Each row has a class, written as a number after it.
[ 25 -12  12  14 -23  31 -58  12  -5  17 -51 -33  19   7  25  34  11  32
  31 -49 -55  19 -39  40 -17 -19  20 -41 -41 -11   0  13 -14  -3]
11
[ -9  57 -22  44  17 -58  26 -17 -58  16 -92 -73  16 -11  -9 -32  17 -17
  20 -41 -21   2 -34 -35  -4  14  14  -9   5  -4  20 -26   9  -2]
10
[-39   1  -4  46  37 -46  32  15 -48  31 -61 -45  -1  -9 -16 -29  23 -11
  20 -12 -33 -25  -9 -53  -5  17  27  -1  22  -8  -7 -19  11  19]
9
[  0  27  -7   6 -61 -71  -2 -51  65 -67  -5 -16  71   6  16 -24 -39 -39
 -26  46 -11  13 -12  20  -3  10  28  44 -43 -12   9 -20  -5  18]
0
[ -4 -35  77 -49 -26 -37  -2   5  53 -12  50  26   4  -1  41   8  -2 -20
 -11  39  42 -34  37  38  29  22  15  63   9  15 -56  18  -3 -13]
5
[ -11   26  -19   41   34  -46   19   12  -68   32 -101  -61    9   -3
   -5  -26   16   -8   17  -51  -37    0  -40  -38  -13   10   21  -24
   -3  -14   26  -17   34   11]
7
[ -9  38  21   8  -3 -39  33 -67  16  19  22  13  18  -3  25   8 -11  -6
 -28  48   6 -64  19  15 -45   7 -12  -9   9  26  25  -2 -18  11]
3
[-13 -37  79 -44  -9 -29 -10   7  36   4  57  21   0  -3  42   0   1 -33
 -13  34  42 -40  27  11  19  25  10  51   6  -2 -39  18   3   6]
9
[-36  13  -5  56  25 -65  42   1 -31  22 -76 -47  17 -20  -3 -28  14   1
  14  -7 -25 -36  -5 -46 -12  13  46   3  29   0   7 -17  15   9]
8
[-13 -44  58 -32  -4 -48   8  -7  33   6  46  26  -6 -11  36 -10  -4 -15
 -19  32  42 -43  35  28  51  -4   2  33  15  10 -20  14   3  -4]
0
[ 16  30 -34  11 -73 -40   7 -46  36 -56 -36 -36  83   7   4 -28 -40 -15
 -27  32   0 -12   0  18 -27  -3  23  28 -39  -2   2 -28  -4  10]
6
[ 35 -29   3  13 -24  35 -68   0   9   8 -43 -51  21  19   0  25  14  17
  20 -59 -38  -4 -39  70  -4 -15 -33 -36 -41 -15  -4  -2 -15 -23]
4
[  3  36 -26   7 -63 -57   1 -44  50 -59 -35 -19  84   4   3 -14 -33 -17
 -12  34 -15  -8  -7  19 -19  -4  28  37 -37  -2  -1 -19 -14  14]
11
[-37   9  -3  45  19 -73  42   6 -51  18 -40 -41   6   9 -22 -19  -5 -29
  11 -19 -21   6  -7 -48 -26  13  26 -29  15 -18  20 -17   2  11]
12
[   1   31  -17   41   25  -40   15   -4  -60   27 -106  -64   15   -5
   -3  -23   14  -14   19  -50  -34    7  -40  -27   -2   15   23  -16
   -8  -17   21  -17   35    5]
7
[-18  46 -22  12 -51 -59   9 -50  32 -69 -36 -56  65   5   5 -25 -18 -31
 -20  30   4 -16 -20  28 -21   4   7  43 -43   8  17 -28  -8  23]
5
[-39  27 -14  51  26 -57  39  -2 -39  26 -86 -55  11 -15  -9 -35  19 -23
  10  -8 -31 -34  -9 -43  -8  22  35   7  30  -6  -2 -13   5  20]
9
[-15  21 -19  42   9 -61  38   9 -62  20 -66 -57  19   1  -7 -27   1 -18
   3 -13 -20 -18 -10 -33 -40   4  15 -25  10 -10  27 -24  13  13]
6
[  7  33 -20  12 -59 -45   0 -46  46 -63 -30 -37  85   6  -5 -23 -30 -38
 -21  23  -2   2 -14  10 -30  16  22  26 -38  -9  14 -25 -13  28]
9
[-24   6   8  40  32 -59  25  17 -58  26 -46 -57  -4  11 -22 -27   6 -19
  19 -36 -37   7 -22 -41 -33   6  29 -36   1  -8  43 -20  20  19]
7
[ 22 -38   1  12 -14  28 -58  11  -1   3 -44 -50  21  20  -2  26  14  18
  25 -57 -20  -8 -41  52  -6 -15 -41 -44 -44  -7   9  -2  -1 -18]
1
[ -17   44  -34   48   18  -50   28    8  -71   31 -105  -53   22  -11
   -7  -27   15   -5   26  -37  -38    4  -27  -40   -7    4   34  -15
    4  -10   12  -19   19   14]
11
[  2 -43  82 -30 -12 -44  12   8  65   2  37  38  15 -12  39   1  -1 -18
  -8  43  22 -62  46  34  32  22  19  58  21   8 -45  19   7 -17]
8
[ 11  19 -37  14 -65 -31   5 -46  30 -58 -33 -40  87   4  -1 -29 -37 -13
 -28  32  11 -26  -2  19 -30 -12   8  28 -37  -2   9 -29  -3  14]
6
[ 36 -27  10   8 -20  41 -56 -19  -7   9 -72 -56  28   6  22  41  23  36
  34 -71 -52  -4 -51  70   2  -4 -10 -43 -47  -2   0  -6  -2 -11]
7
[ 29 -23  -2  26 -19  38 -67  24  -3  12 -56 -36  16  18   5  24  12  29
  24 -59 -46   4 -38  53  -4 -20 -28 -41 -31 -14   7  -1   4 -23]
11
[-35  18  26  14  12 -20  29 -14  -2  21  71  33   4   4  12 -17  -8   0
 -27  45  -2 -43  12 -22 -67 -18  14 -20  -2  21  41  13 -21  37]
11
[ -3  25 -26   7 -58 -50   3 -52  53 -67 -35 -32  86   2  -5 -24 -38 -26
 -19  33  12 -19 -11  12 -32  -6  13  36 -41   1  20 -15  -8  17]
1
[-14  41 -26  47  22 -54  30   0 -75  36 -88 -55  12  -9  -5 -25  14  -5
  24 -41 -42   7 -30 -40  -6   1  33 -31  -5 -14  23 -25  20   9]
11
[-20  15  -4  42  21 -62  26   8 -48  22 -64 -53  11   7 -19 -23   3 -20
  10 -28 -29  -4 -20 -31 -32  10  30 -30  10 -10  38 -11  18  16]
7
[-24  11  -9  41   8 -77  17  12 -44  26 -68 -55  18   6  -8  -7   0  -7
  17 -20 -22 -16 -14 -28 -40   5  21 -33  13 -10  28 -27   7   6]
3
[-31  31  20  -3  14 -27  23 -29  10  15  53  33   5  -1  26 -20  -8 -13
 -30  42  14 -39   1 -29 -64  -4   3  -9  -7  29  38  14 -19  27]
1
[  -8   49  -26   59   20  -51   25  -10  -55   16 -114  -69   33  -12
   -6  -29   10  -16   21  -28  -39   -5  -27  -28   -5    7   17    7
    4   -6   11  -24   18    8]
11
[-40  34   7  -1   2 -37  46 -65  16   6  58  25   9 -14   6 -16  -3 -10
 -18  36   7 -61  21  -5 -28  -4  17 -11   5  47  29   6 -31  22]
1
[-30  36 -17  54  29 -70  55  14 -44  19 -83 -60   8  -5  -4 -28  23 -11
  17 -26 -38 -33  -7 -38 -17  29  28  -2  29  -6  -5 -16  -5   6]
2
[-36  19 -30  40  21 -55  30   5 -66  19 -91 -51  15  -9  -8 -22   8 -12
  24 -40 -30   5 -27 -47   2  10  23 -12   5 -19   4 -24  17   7]
12
[-29  60  -2   4  -6 -36  51 -51  13   0  38  19  16 -13  27 -17   4  -6
 -20  20  -1 -50  18   2 -45  13  19 -13  19  39  26  -2 -50  20]
2
[  4 -19  83 -31 -11 -36  12   2  55   3  60  31  -1  -1  26  -7   3 -29
  -5  30  18 -48  35  35  29  23  13  53  15   8 -47  23 -14 -21]
10
[-27  17  26  -4  13 -15   8 -12  -1  21  51  28   0  10  19 -15  -5   0
 -25  23   7 -25  -3 -25 -71  -4  11 -23  -7  27  45  12  -8  35]
7
[ 13 -27   8   9 -30  20 -49   0  -8   1 -62 -52  22  12  19  46  13  22
  31 -68 -38   0 -40  61  -3  -5 -13 -46 -40 -13  -4   0 -17  -8]
12
[-11  38 -31  25 -53 -46   1 -54  33 -61 -44 -45  82   1  -3 -20 -25 -15
  -8  24 -24 -23 -17  27 -25 -15  12  29 -39   6  25 -29 -14  22]
11
[-37   5  -7  54  30 -65  46  10 -47  28 -80 -48  13 -15 -12 -20  17   9
  21 -13 -37 -33  -7 -52 -16  15  36 -12  22  -5   9 -20  26  13]
8
[  0 -28  85 -25 -11 -40  14  11  58   4  59  29   4  -2  15  -6   4 -29
   1  30  16 -60  43  38  25  20  19  50  20  12 -49  29 -19 -17]
10
[-28  40  -5  56  29 -59  38   1 -45  19 -68 -61  -2  -6 -19 -33  21 -13
  19 -15 -35 -18 -16 -46  -8  22  26  11  21  -2   2 -11  13   3]
10
[ 32 -27   2  13 -20  39 -73  14   3  10 -32 -47   9  22  -1  19  15  20
  20 -68 -37   6 -41  62 -10 -21 -31 -45 -42 -10   7  -3 -15 -20]
4
[ 22  -6   3   8 -22  23 -50   8 -11   3 -62 -53  16   7  26  32  29  26
  29 -52 -38  23 -45  49   2   0   9 -27 -43   1 -17   1 -14  -7]
5
[-36  18  28 -10  16 -29  20 -13   4  19  86  37 -16  10  16 -25 -12 -10
 -29  37  16 -20   5 -43 -62  -8   8 -24 -15  26  44  10 -14  26]
1
[-50  12  32   2   7 -27  29 -18  -4   5  81  30   0  10  18 -12 -16 -22
 -29  43   3 -20   9 -28 -66  -1  10 -13  -4  12  40  13 -22  39]
12
[-17  33 -17  44  20 -67  27 -17 -55  22 -83 -61  13 -10   3 -24  14 -17
  17 -31 -38  19 -29 -27  15  17  21 -15   0  -6  19 -26  19  16]
0
[  2  32 -27  -1 -62 -62  -8 -39  47 -62 -32 -26  81   5   7 -24 -26 -39
 -20  36 -12   8 -14   4 -13  15  27  34 -38  -8   3 -22 -10  20]
9
[  -6   49  -28   44   23  -64   41    4  -67   22 -103  -73   19   -8
    7  -25   24  -15   19  -54  -29   -6  -29  -29  -12   23   15  -26
    6  -13   18  -25    2    3]
2
[  4  34 -27  10 -53 -65  20 -45  32 -58 -45 -50  85   5   5 -24 -25 -21
 -17  18  -4 -19  -4  16 -25   6  11  20 -33  -2  10 -22 -24  13]
2
[ 27 -22 -19  15 -21  29 -59   4 -14  11 -51 -53  21  20  -7  29  21  21
  14 -57 -29 -13 -40  65 -10 -19 -51 -52 -37 -12  13   3  -6 -13]
4
[ 23 -20  21  13 -21  13 -52   1   5   0 -36 -37  18   8  29  30  11  15
  25 -39 -64  42 -43  44   0   2   7 -29 -45  -9   6   1  -6   7]
0
[-20  20  34   7  13  -9  13 -33  11  13  55  20   9   6  23 -17  -9  -9
 -33  30   9 -40  -3 -12 -70  -1   9 -10  -5  24  44  11 -15  33]
7
[-32  36  24   7   4 -21  20 -24   5  14  55  31   9  -1  24 -17 -11  -4
 -22  42  -4 -28   7 -20 -72 -12  21  -7   0  28  40   9 -28  37]
11
[  0 -40  72 -30 -10 -23   7   2  62   7  46  31   6  -4  25   2   6 -24
  -4  28  10 -76  40  62  22  11   4  55  22  11 -53  27 -24 -13]
4
[  -9   49  -35   40   22  -63   38   12  -67   23 -108  -68   20   -9
   11  -32   22  -14   20  -55  -30    4  -35  -39   -8   23   22  -20
    3  -20   11  -28    5    1]
2
[ -26   16  -10   50   17  -69   34    6  -30   27 -102  -47   19  -11
    7   -8   11    7   19    1  -39  -38   -5  -34  -19   20   39   14
   33   -3  -14  -17   12    4]
3
[-11  43  22  11  -6 -37  33 -70  22  14  20  13  23  -6  29   3 -14 -10
 -28  51   4 -64  16  16 -50   5   0  -1   7  23  27  -2 -22  14]
3
[-15  21 -29  32  12 -66  22  10 -53  32 -96 -50  19  -8   2  -8   7   3
  19 -26 -30  -8 -22 -35  -6   5  32 -21   1 -19   6 -22  23   2]
3
[ 40 -18   1  17 -14  25 -51  22  -8   2 -46 -56  16  21  17  16  25  14
  19 -70 -34   0 -39  60   5  -4 -43 -47 -44 -21   7  -7  -7 -27]
2
[-20   7 -10  45  16 -74  27   3 -46  24 -65 -60  18   8 -18  -6   5  -4
  16 -16 -16 -26  -6 -24 -28   6   5 -27  13  -3  20 -30   9   5]
3
[  9  19 -31  10 -66 -46   7 -44  34 -55 -38 -46  81   5   3 -24 -37 -12
 -29  27   3 -34   2  27 -27 -11   8  21 -34   3   9 -26  -7  10]
6
[-26  35  23   5  -7 -21  32 -26   7  11  56  22  10   1  34 -17 -13 -11
 -38  51   3 -46  17 -14 -79   3  18  -1   8  29  27   8 -25  32]
6
[ 37 -31  11  19  -5  20 -47  34 -15  19 -28 -55   2  30   6  17  21  18
  19 -79 -47   5 -37  48   3  -6 -39 -71 -52 -29   8  -6  -3 -31]
2
[ 41 -22   7  17 -26  33 -57 -20   7   1 -82 -62  34  12  14  41  18  29
  26 -66 -47 -13 -45  78  -4  -3 -18 -38 -37  -2   2  -2  -5 -15]
7
[ 24 -33   8  13 -16  33 -68  17  -4   6 -40 -50  16  19   0  13  17   3
  22 -49 -37  16 -38  43   2  -5 -30 -38 -39 -18   5  -7  -1  -8]
9
[ -8 -28  45 -23 -14 -33  12  -7  33   3  20  25  17 -15  36   0   1  -3
 -12  31  42 -72  37  36  27  -7  11  42  26  17 -32  16 -11  -8]
11
[ -5 -48  75 -34 -12 -30  12   4  62   6  59  40   7  -2  19   1   1 -24
  -6  42  13 -71  49  51  20  12  11  59  24  12 -59  28 -23  -9]
4
[ 29 -18   9   0 -24  34 -63  -7  -2  -2 -56 -55  23   3  20  28  21  17
  31 -67 -42   6 -47  59   6  -6 -14 -41 -53  -7   4 -15 -15   0]
9
[  0 -26  79 -48 -23 -43   0  -4  48 -14  50  15   6  -3  49  14  -3 -29
 -20  37  44 -42  29  41  31  24  10  59  -4   2 -47  23   8 -10]
5
[ 30  -6  12  13 -24  24 -43   5  -5   1 -59 -52  22   6  29  38  27  23
  27 -52 -46  18 -44  53  -3   9  11 -26 -46  -1 -18   3 -12  -5]
5
[ -14   29  -31   47   15  -64   26    8  -49   23 -113  -53   29  -16
    0  -23   13   -6   18  -27  -36    2  -29  -41   -8   14   32  -17
    8  -18   19  -21   28    3]
8
[ 32  -2  20   8 -20  19 -44 -14  11   1 -66 -49  29   5  28  32   9  11
  31 -50 -54  14 -47  45 -14   9   3 -18 -50  -5  -8   4 -11  -9]
1
[ 31 -27   5   9 -31  18 -54  -3   4  -1 -67 -51  37   0  24  37  17  37
  28 -56 -33  -2 -40  56   0  -8  -4 -43 -46  -7   7  -9   0 -12]
8
[-22  23  -8  58  25 -49  47  -6 -47  28 -76 -64   0 -10   0 -31  12  -3
   8  -9 -36 -40   1 -32 -12  12  31   7  27   6 -11 -22   5   3]
6
[-17  21 -24  31  26 -52  18   9 -66  31 -82 -54   9 -11  -2 -28  20 -16
  16 -37 -35   6 -35 -53  11  14  26 -25 -12 -26   7 -23  27  14]
9
